What each symbol does to the objects:
at | ζ σ δ β γ
QM | BG LS SR TT MN
HP | ZC JC DS SJ FB
DD | QJ GN FS RN MB
FR | GL JJ LD FP BC
HH | SF DL BR ZM JQ
DG | FC NB SM CF QS
PH | MS HP GG QF PR
GZ | TD QS RT TP FC
MG | RT SF MD QS SM
RF | GN PF PH BQ TL
BF | NB MG JQ GZ ZM
ZM | BF SM GJ FC RT
LD | RN BQ GN NH GB
DP | NM ZL CF JT BL
FB | HP JT NM GH SD
QJ | BQ DZ PF FZ DD
NB | CP RT HH TD BF
NM | DS BN GT JC DP
RZ | LM LD DD GL FZ
SR | PG BC FZ JL GL
HS | FF TQ HG BR FH
SD | FB GG DP MS JC
GL | SR NH RN LS FR
CP | QS ZM SF TZ NB
QN | HG QM LZ TQ DN
BR | ZJ LF FG GJ RM
FS | PF MS FB DZ SJ
DR | SM JQ MM NB SF
LM | JJ RN QJ SR RZ
MM | RG RM HS HH ZJ
SM | MG HH RG CP DR
LF | FQ HS TG RG RQ
JL | MN LZ FR HG LS
BG | DN JL PG TG QM
MS | GH ZC JT TL PH
TD | TZ DG ZM GP GZ
GN | DZ QF MS RC RF
LB | LZ GL LM QM PG
BN | BL GP TZ NT ZL
TZ | DJ FC BF PZ TD
DL | GJ MM LF SM MD
CF | GT TD CP BN DJ
GJ | JQ RG FQ MG DL
RT | ZM DR DL DG MG
QL | TT DN LS FH HG
RG | MD BR FF SF MM
PR | PH FB NT PF ZC
NT | GG NM PZ HP SQ
MD | DL ZJ RQ DR RG
TL | RF FS PR QJ QF
DS | SQ BL TP SD NM
DJ | CF GZ NB ZL TZ
HG | QL BG FP FG QN
FG | FH TG DN FQ TQ
FQ | RM FF ZB MD LF
FC | GZ CP MG GT DG
BC | FR LM GB LZ NH
ZC | PR SD SQ FS HP
JQ | HH MD RM RT GJ
PF | QF GH HP MB FS
LS | JL LB BC QN FP
TT | TG QN JL HS QL
TG | ZB HG MN FF TT
DN | QN MN LB ZB BG
GP | PZ CF FC NM TP
RM | BR RQ TQ DL FQ
GB | LD QJ RF JJ RC
MB | DD RF SJ LD DZ
ZJ | MM FQ FH JQ BR
ZB | TQ QL QM RQ TG
RQ | LF FH TT MM FF
QS | DG BF DR DJ CP
PZ | ZL GT GZ DS GP
FP | LS PG NH DN LZ
PG | LB FR RZ MN SR
RC | GB DD TL LM BQ
BL | DP PZ DJ GG BN
GG | JT DS ZL ZC NT
QF | TL SJ ZC DD PF
JC | SD NT BL PH JT
GT | TP TZ QS BL CF
GH | SJ PR JC RF MS
BQ | RC MB QF RZ QJ
TQ | FG TT BG LF ZB
DZ | MB TL GH GB GN
ZL | BN TP TD SQ PZ
JJ | NH FZ BQ PG LM
TP | GP DJ DG DP GT
RN | FZ RC DZ BC LD
LZ | FP SR JJ BG LB
NH | BC RZ RC LB JJ
SQ | NT DP GP FB DS
SJ | FS PH SD GN GH
FH | HS ZB QN RM FG
MN | QM FP GL QL JL
SF | DR GJ ZJ BF HH
JT | JC SQ BN PR GG
FZ | RZ GB MB FR RN
FF | RQ FG QL ZJ HS

The rows follow the links: the fewer symbols apart two objects are, the more alike their rows tend to be.

Each row is also shifted at random along 9 hidden directions that mean nothing.

Row, then object:
(36, -21, -1, 48, -4, 13, 16, 22, -9, -9, -4, 62, -32, -1, -28, 31, -7, 35, 60, 11, 23, 42, 16, 9, 4, -20, 77, -3, -18, 38, -5, -14, 62, 26, 30, -41, -9, 18, -16, 6, 16, -31, 10, 7, 56, -14, -19, -31, -16, 4, 36, -70, 12, -50, -22, -8, 4, -60, 4): JJ
(-59, 12, -42, 0, 7, -25, 3, -14, -4, -8, -16, 24, -4, -12, -18, -46, 11, 8, 20, -27, 0, -9, 38, 14, 15, 25, 24, -12, -16, -32, -13, 11, 21, 6, 3, -6, 2, -21, -9, -26, -29, 8, -12, 11, 7, -21, 3, 9, -25, 1, 18, -7, -28, -39, -4, -4, 11, -27, -5): GG
(-24, 12, -16, 0, 40, -7, -48, -12, -21, -14, -70, -4, -78, -14, 49, -65, -48, 38, 17, 30, -31, -66, -73, 38, 22, 42, 25, -13, -36, -26, -9, -27, -46, -66, -57, 24, 7, -21, -13, 6, -16, -19, 51, -21, -24, -39, 33, -18, -20, 9, -32, 38, -45, -106, 38, -29, 23, 50, 0): GT
(-2, 5, 11, -1, 15, 20, -4, 5, 56, -6, 46, 18, -20, 18, -10, -4, -26, 37, -3, -23, 9, 44, -5, -45, -34, -11, -28, -18, -18, -8, -17, -8, -24, -7, -9, 21, -13, 32, -24, -17, -16, -43, -20, -3, 15, 1, 11, 0, 4, -3, 13, 9, 12, 2, -9, 9, 0, 13, 35): HG
(23, -5, -63, -13, -21, -55, 4, -38, 9, -29, -5, 34, 22, -19, -15, 42, 17, 17, 59, 54, 68, 40, -65, -23, 52, 39, 7, 25, -23, -16, 18, 54, 23, 5, 25, 0, -10, -17, 25, -3, 7, 8, -8, 39, -1, -29, 22, -20, 11, 14, 12, 40, -29, -11, -12, 9, -20, -32, 52): NM
(-52, 7, 7, -33, -30, 9, -14, -19, -38, -23, 4, -115, -6, -22, 42, -35, 15, -23, -14, -17, -64, 10, 45, 44, -13, -36, 39, -20, 32, 37, 3, 37, 4, -46, 21, 6, 18, -23, 21, 19, 8, 12, 57, -58, -28, 16, -27, -9, -4, -12, -50, 2, -1, 33, 49, 4, 11, 23, -57): TD
(-120, -5, 11, 4, 7, -19, 2, 3, -16, -18, -14, -2, -19, 2, 30, -6, 10, -12, -6, 27, -9, -17, -16, -1, 21, -3, -3, -25, 2, 29, 20, -28, -24, 0, 19, 31, -12, 14, 12, 2, -2, 26, -22, -12, -26, -18, 34, 2, -16, -5, -26, 35, -2, -6, 0, 11, -24, -12, -9): JQ
(58, 33, -14, 51, -30, 7, -4, 10, -19, -37, 6, 39, -47, -21, -77, 71, 27, 57, 39, 41, 43, 50, -77, 16, 25, 23, 53, -1, -87, 23, -36, 31, 22, 20, -18, -30, -30, -3, -43, 10, -1, 20, 34, 44, 47, -26, 9, 9, 51, 9, 10, 12, 8, -42, -56, -28, -10, -27, 35): GB
(-40, -7, 31, -2, 25, -1, -9, -12, -35, 18, 0, 30, 5, -2, -22, 50, -10, 17, -10, 1, 14, -20, -8, 18, -16, -20, -45, 1, 17, 38, 29, -29, 6, -1, 31, 0, 15, 20, 43, 12, -2, -8, -42, 6, 4, 18, 3, 13, -10, 9, 0, -21, 17, 26, 1, 7, 15, 1, 15): FQ
(42, 20, 2, 15, -28, -13, 38, 14, -32, -7, 46, 33, 10, -23, -14, 55, 32, 16, -7, -12, 30, 3, -44, -55, 13, 6, -36, -4, -10, 34, 26, -22, -27, 42, 4, 37, -6, 10, 30, -23, 11, 15, -40, 29, -1, 13, 49, -9, 41, 4, -19, 47, 41, 20, -57, 34, -35, -41, 10): DR
(28, 30, -37, 7, -17, -24, 17, -9, -31, -7, -1, 13, -4, -42, -9, 25, 42, 18, 10, 10, 24, -4, -31, 0, 24, 24, -18, -10, -23, -22, -7, 18, -3, 16, 2, 22, -9, -16, 2, -7, -19, 19, -11, 14, 7, 2, 17, -10, 18, 6, -4, 40, -24, -37, -25, -16, -21, -33, 18): SQ
(30, 17, -13, 13, -40, -6, 30, 17, -28, -47, 52, 21, -19, -29, -15, 24, 31, 32, 31, -19, 15, 34, -36, -42, 11, -1, 24, -9, -19, 48, 21, 9, -2, 19, 11, 25, -15, -4, 29, -37, 39, 8, 0, 30, 22, -5, 34, -27, 49, 7, -21, 26, 48, 14, -54, 45, -24, -42, -15): ZM
(21, 16, -12, 28, -34, 12, 10, -7, -7, -1, 8, 29, 4, -5, -55, 10, 12, 13, 25, -13, 31, 27, -10, -30, -5, -31, 3, 10, 18, 43, -12, 27, 34, 29, 19, -1, -6, 9, -30, -7, 22, 4, 22, 56, 35, 9, -22, -2, 34, 11, 51, -29, 43, -1, -43, -21, 1, -57, 9): RN
(78, 45, 12, 18, -2, 19, 38, 54, -47, 24, 24, -44, -66, -49, 81, -1, 51, 15, -32, -10, -34, -13, -24, -23, -13, -18, -81, -33, 3, -21, -9, -5, -22, 10, 15, 50, -27, -28, -2, -5, 30, 6, 26, -42, 13, 55, -10, -63, 12, 0, -18, 18, -40, -39, -4, -21, -14, -46, -23): ZC
(68, 37, -8, -4, -29, -5, 33, 9, -50, 6, 15, -63, -6, -64, 46, 40, 86, -10, -34, 11, -19, 7, 16, 31, 5, -22, -26, -41, -4, -14, -12, 18, 1, 10, 33, 33, -9, -16, -7, 19, -29, 36, -2, -69, -6, 30, -10, -22, -11, -12, -42, 40, -40, -27, 2, -30, -49, -28, -17): NT
(57, -26, -13, 32, 9, 16, 0, 2, 20, 8, -24, 41, -1, 26, -52, -62, -49, 0, 28, -38, -12, -1, 73, -4, -3, -17, 71, 2, 20, 8, -5, -26, 34, 22, -16, -37, 10, 19, -41, -4, -4, -28, 4, 28, 28, -6, -17, 8, -16, -3, 59, -85, 16, -25, -15, -15, 46, -37, -2): NH
(34, 13, 31, 10, 37, 14, -20, 14, -51, -6, -36, 18, -56, -12, 12, 43, 9, 25, -12, 41, -9, -53, -76, 68, -14, -16, -33, -20, -9, 27, 11, -26, -23, -31, 6, 26, -17, 22, 22, 12, 16, 18, -14, -2, 21, 0, 10, -1, 23, 10, -36, 17, 1, -25, -7, -19, -28, 28, -9): RQ
(-39, -30, -19, -2, 22, -1, 0, 22, 8, -6, -20, -30, -6, 57, 21, 37, -27, -46, -2, 75, 10, 30, 31, 36, -4, 22, -13, -3, 0, -18, -13, 4, 17, -24, 10, -52, -33, 30, 6, 33, 5, 33, 1, -23, -36, 5, -24, 12, -32, 1, -2, 22, -73, 19, 39, 5, 12, 24, 16): SR
(34, 1, -30, 15, -34, -16, 15, 15, -22, -77, 8, 30, -31, -18, -32, 6, 25, 28, 63, 12, 11, 19, -60, 10, 32, 20, 103, 1, -40, 45, 17, 26, 11, 0, -5, 0, -27, -11, 29, -36, 55, 23, 14, 48, 41, -45, 37, -20, 68, 12, -33, 18, 44, -4, -54, 44, -31, -21, -35): BF
(3, 29, 18, 37, -24, -2, 32, 25, -41, -8, 41, 20, -38, -45, -5, 20, 26, 39, -16, -20, 5, -5, -50, -71, 13, -17, -39, -32, -13, 44, 24, -47, -51, 45, -7, 67, -7, 12, 5, -11, 5, 0, -25, 17, 9, 25, 61, -28, 40, 2, -14, 34, 40, -11, -63, 4, -16, -61, 12): HH
(79, -12, -32, 7, 2, -18, 26, 17, -5, -9, -8, 43, 11, -13, -22, 22, 32, 0, 36, 2, 14, 5, 19, 47, 26, 45, 73, 15, -48, -47, 0, 18, 50, 22, 6, -51, -5, -36, 17, -19, 7, 15, -14, 5, 36, -26, -6, -6, -2, 2, -7, -27, -25, -23, -13, 16, -11, -16, -18): FB
(129, -47, 4, -20, -27, -14, 4, -42, 31, 21, -27, -12, 39, -49, 71, -43, 8, -5, 43, -7, -16, 3, 19, -20, 34, -42, 85, 6, 41, -1, 41, 1, 19, 10, 39, 32, 46, -22, -9, 25, -6, -74, 7, -71, 14, -21, -5, -69, -57, -16, 1, -56, 23, -53, 39, -19, -30, -27, -9): ZL
(-2, -34, 20, -10, 45, -14, -23, -15, -4, 20, -70, 65, -2, 20, 29, -24, -36, -10, 16, 22, 10, -85, -54, 11, 8, -16, -31, 21, 55, 25, 42, -41, -12, -15, 18, 29, 9, 20, 38, -6, 37, -13, -34, 35, 5, -19, 12, -12, -7, 18, 17, -25, 29, -15, 5, 0, -12, 11, -4): RM
(-49, 14, 16, -7, -10, -2, -11, -12, 12, 42, -36, 21, 52, 18, 15, 26, 18, -41, -23, 23, 35, -54, -70, -6, 0, 15, -65, 47, 25, -17, -27, 25, -7, 8, -14, 10, 0, -15, -11, -9, 24, 30, 15, 40, -11, -5, -26, 16, 23, 7, 23, 30, 22, 4, 1, -22, -42, 34, -5): MB
(-166, 30, -3, -2, -26, -11, -17, -38, -56, 1, 13, -34, 21, -41, -66, 11, -2, 21, -21, -27, -9, -9, 30, 22, -6, 21, 11, -5, -12, 3, -17, 5, -6, -1, -34, -8, 42, -19, 9, 16, -62, 10, 16, 4, -23, 22, 8, 37, 5, 0, -16, 13, -5, 5, -5, -17, 50, 2, 14): PZ
(-34, 9, -12, -18, -26, -5, 6, -42, 28, 28, 65, 9, 96, 38, -49, 111, 26, -17, -12, 9, 81, 96, 52, -26, -14, 12, -66, 40, -13, 8, -19, 64, 64, 21, 53, -72, 16, -3, 0, 15, -38, 7, -16, 5, -30, 9, -42, 52, -47, 0, 41, 4, -6, 81, 23, 18, 13, 7, 54): RC
(-130, -25, 19, 18, -7, 10, 9, 33, -8, -2, -17, -18, 19, 18, -24, 30, -11, -45, -17, 22, -16, -18, 29, 47, -26, 2, 40, 0, 13, -5, -26, -18, -1, 15, -29, -24, -9, 36, 0, 18, 3, 37, -5, 2, 5, 20, -16, 22, 32, -5, -16, -3, -8, 27, -17, -1, -12, 15, -14): FP
(-13, -3, -44, -12, -20, -27, 3, -13, -11, -41, -39, -22, 27, -19, -58, -40, 43, -39, 20, -7, -29, -9, 64, 98, 30, 23, 122, -4, -22, -32, -17, 46, 44, 4, -6, -43, -8, -30, -13, -3, -20, 58, -2, 9, 17, -35, -17, 38, 16, -10, -17, -19, -22, -3, -11, -8, -9, -2, -48): JT
(-82, 12, -23, -3, -1, -24, 4, 4, -16, -41, -5, 14, 3, 20, -7, 14, 20, -19, -5, 24, 10, -13, -22, 21, 16, 37, 4, -8, -27, 12, 0, 2, -15, -8, -8, -1, -21, 7, 23, -23, -5, 57, -25, 24, -29, -34, 38, 36, 14, 1, -36, 68, -1, 18, -16, 36, -26, 23, -20): SM
(20, -2, -29, -22, 29, 2, -49, -26, 77, -56, -5, -8, -14, 51, -81, -71, -48, 11, 11, -14, -13, 33, 21, 33, -3, 11, 56, -6, -37, -17, -17, 34, -12, -43, -44, -28, -16, 21, -39, -14, -28, -3, -8, 39, 1, -46, 5, 66, 22, -6, 8, -3, -1, 34, -1, 12, 34, 57, 15): TG
(36, 15, -11, 11, 16, -6, 10, 21, -4, -32, 5, 28, -35, 3, 27, -3, 12, 20, 3, 10, 2, -13, -36, -1, 19, 35, 6, -24, -46, 4, 4, -27, -28, -7, -14, 17, -19, 4, 4, -28, -5, 16, -20, -4, -16, -36, 51, 1, -5, -1, -36, 59, -1, -35, -14, 25, -28, 13, -11): MG

Start, symbols taken left to right, then the object you end at.
Answers are names.
(47, -6, 9, 1, -8, 9, -9, -23, 41, 37, 5, 38, 76, 25, -46, 38, 10, -14, -9, -18, 34, 18, 49, 15, -4, 19, 26, 33, -24, -23, -30, 14, 40, 24, -4, -62, 32, -11, -41, 6, -56, -9, -13, -5, -1, -26, -28, 52, -44, -10, 31, -31, 21, 7, 14, -14, 0, 30, 11)
δ γ σ δ ζ σ σ σ => BL
(-3, 31, 5, -5, 0, -6, -4, 8, -28, -34, 34, -114, -45, -13, -3, 5, 25, -6, -61, 35, -43, 42, 21, 10, 25, -11, -18, -61, -44, 12, 9, -6, -56, -9, -11, 14, -23, 13, -23, 50, -57, 52, -9, -54, -63, 17, 39, 36, -5, -24, -58, 69, -52, 40, 4, -11, 17, 7, 18)
ζ δ σ γ β γ β δ δ => ZB
(18, -3, 41, 18, 13, 26, 29, 48, -22, 42, 12, 3, -11, -29, 48, 16, 27, 7, -16, -31, -34, -15, 51, 36, -14, 8, 30, -3, -32, -43, -16, -33, 25, 23, 5, -32, 17, -39, -2, 4, -12, -26, 10, -78, 25, 13, -23, -27, -49, -13, -20, -57, -25, -41, 26, -7, 4, -3, -42)
β δ σ ζ ζ ζ ζ β δ => ZC
(-104, -23, 50, 30, -27, 22, 21, 34, 0, 3, -24, 34, 13, -15, -3, 7, 12, -21, 5, -14, -14, -46, -21, 25, -35, -29, 68, 4, 31, 14, -17, -36, -8, 36, -24, 35, -3, 33, -7, -14, 33, 2, -8, 14, 60, 4, -6, -18, 63, -6, -8, -23, 64, -18, -52, -7, -61, -4, -39)
δ δ ζ γ γ δ δ δ => JC
(-21, -7, 51, 30, 15, 18, -1, 4, -46, 6, -4, 58, -32, -33, -33, 35, 0, 52, 17, -23, -6, -27, -15, 25, -19, -37, 28, -8, 2, 56, 24, -50, 11, 13, 24, 11, 22, 18, 24, 6, 8, -32, -28, 7, 58, 8, 8, -14, 10, 8, -2, -63, 50, -18, -32, -5, 2, -30, -5)
δ σ σ σ δ β => FP
(41, -8, 40, 26, -15, 11, 17, 52, -15, 4, -31, -5, -57, -42, 81, 21, 36, 11, 23, 53, -12, -20, -116, 7, 26, -2, 37, 17, -21, -16, -5, 3, -7, 6, 0, 26, -25, -38, -8, 14, 76, 1, 56, -26, 52, -3, -9, -81, 40, 5, -24, -8, 2, -65, -7, -26, -55, -15, -34)
σ γ β σ ζ ζ => QF
(-101, 6, -9, -41, 38, -5, -39, -31, 18, -29, -2, -42, -39, 45, 31, -20, -22, -1, 1, 38, 2, 33, -22, 7, -19, -35, -90, -13, 32, 39, 13, 44, -2, -72, 57, 15, -33, 25, 22, 7, 26, 9, 5, 7, -26, -4, -20, 9, -19, 10, 5, 30, -34, 46, 47, 15, 12, 26, 18)
σ δ ζ σ γ => JL
(106, -28, 21, 19, 14, 31, 9, 35, 33, 33, 11, -16, 22, 16, -22, -23, -44, -21, -42, -32, -38, -8, 94, -1, -22, 0, 37, -15, -1, -45, -12, -60, -19, 31, -57, -29, 17, 30, -42, 27, -48, -25, -22, -38, -9, 28, 0, 21, -19, -25, 6, -41, -14, 6, -3, -15, 35, 18, 9)
γ ζ γ β σ δ σ => LM
(-40, 2, -18, 44, 30, 14, -7, 27, -17, 0, -31, 50, -37, 32, -73, -27, -64, 11, 7, -9, 2, -31, 17, 9, -14, 32, 10, -3, -14, -12, -25, -42, -1, 9, -61, -33, -9, 28, -21, -7, -8, 9, 5, 62, 9, 8, 6, 30, 19, 13, 40, -22, -17, -29, -32, -16, 62, -13, 16)
γ ζ β σ σ δ β => NH
(88, 15, 24, -9, -3, 31, 0, 5, 20, 11, 64, -4, 41, 1, -62, 63, 18, 12, -48, -42, 3, 35, 50, 25, -49, -11, -12, -10, -29, -11, -20, -3, -1, 14, -14, -16, 12, 27, -14, 2, -50, -8, -48, -23, 13, 17, -3, 51, 15, -15, -21, 1, 28, 54, -18, 11, -8, 44, 12)
ζ σ σ ζ γ δ => PG
(97, -1, -9, -25, 6, -10, -31, -6, 48, 26, -39, -28, 32, 34, 10, -30, -20, -50, -35, 37, 7, -46, -73, -13, 30, 47, -55, 50, 3, -65, -15, 37, -43, -10, -65, -1, -9, -32, -29, 6, 19, 38, 30, 44, -39, -7, -6, 31, 36, 4, 13, 45, -18, 25, 13, -19, -3, 69, 13)
σ σ ζ β δ δ => JT
(20, -9, -6, -13, -2, 3, 8, -11, -6, 1, 40, 36, 6, -1, 28, 7, -20, 39, 35, -38, 16, 27, 11, -40, -12, 7, 2, 13, -2, 23, 24, -7, 24, -13, 28, -11, 30, -14, 50, -28, 17, -57, 10, -18, 1, -6, 7, -37, -37, 8, 1, -22, 21, -3, 24, 46, 20, -8, -7)
σ β γ σ ζ γ δ σ => HH
(-28, -19, 13, 14, 16, 14, 0, 25, 35, 17, -28, 9, 4, 26, 5, -54, -46, -30, -25, -13, -20, -51, -4, -23, -22, -4, -9, -1, 33, -30, -13, -43, -48, 6, -60, 32, -9, 40, -26, -9, 11, -3, -12, 23, 0, 13, 9, 3, 36, -1, 14, 4, 10, -9, -20, -12, -4, 19, -3)
σ δ δ σ σ β => BQ
(-3, -9, 20, 14, -7, -2, -4, 0, 20, 36, -12, 75, 52, 9, -43, 55, 0, 3, 9, 5, 47, -20, -48, -1, 12, 51, 25, 62, -38, -38, -16, 2, 18, 37, -36, -42, 22, -32, -8, -6, -2, -7, 4, 42, 25, -24, -7, 18, 15, 6, 20, -19, 30, -6, -18, -6, -7, 27, 14)
δ γ ζ σ ζ δ δ => PZ
(-14, 1, 24, -8, -10, 5, 7, 3, 26, 37, 29, -16, 17, 3, 37, 24, 7, -3, -13, 9, 17, 26, -28, -56, 4, 5, -54, 33, -2, -26, -5, 19, -2, 14, 6, -6, 7, -33, -7, 9, 18, -22, 29, -13, -8, 21, -23, -21, -13, 0, 18, -4, -11, 19, 23, -7, 7, 0, 21)
ζ ζ σ ζ γ ζ β => QJ
(-114, -10, 17, -6, 6, -23, 4, -18, -31, 16, 22, 16, 43, 9, -45, 55, -8, -8, -25, 0, 27, -5, 21, -17, 3, 1, -52, 7, 14, 27, 32, -27, -5, 23, 19, -10, 21, 19, 48, 16, -26, 15, -57, 20, -30, 23, 22, 38, -14, 3, 0, 2, 9, 67, -11, 25, 27, -12, 34)
β β γ β δ ζ γ => MG
(61, 5, -45, 0, -7, 0, -25, -24, 44, -38, -16, -47, -24, 37, -39, -68, -19, -11, 24, 18, -7, 63, 34, -5, 24, -23, 36, -10, 3, 16, -14, 57, 23, -19, 6, -30, -29, 7, -62, 16, -1, 16, 42, 28, -15, -18, -27, 20, -4, -3, 44, -14, -22, 9, 12, -26, 35, -16, 16)
σ β β ζ γ γ => SR
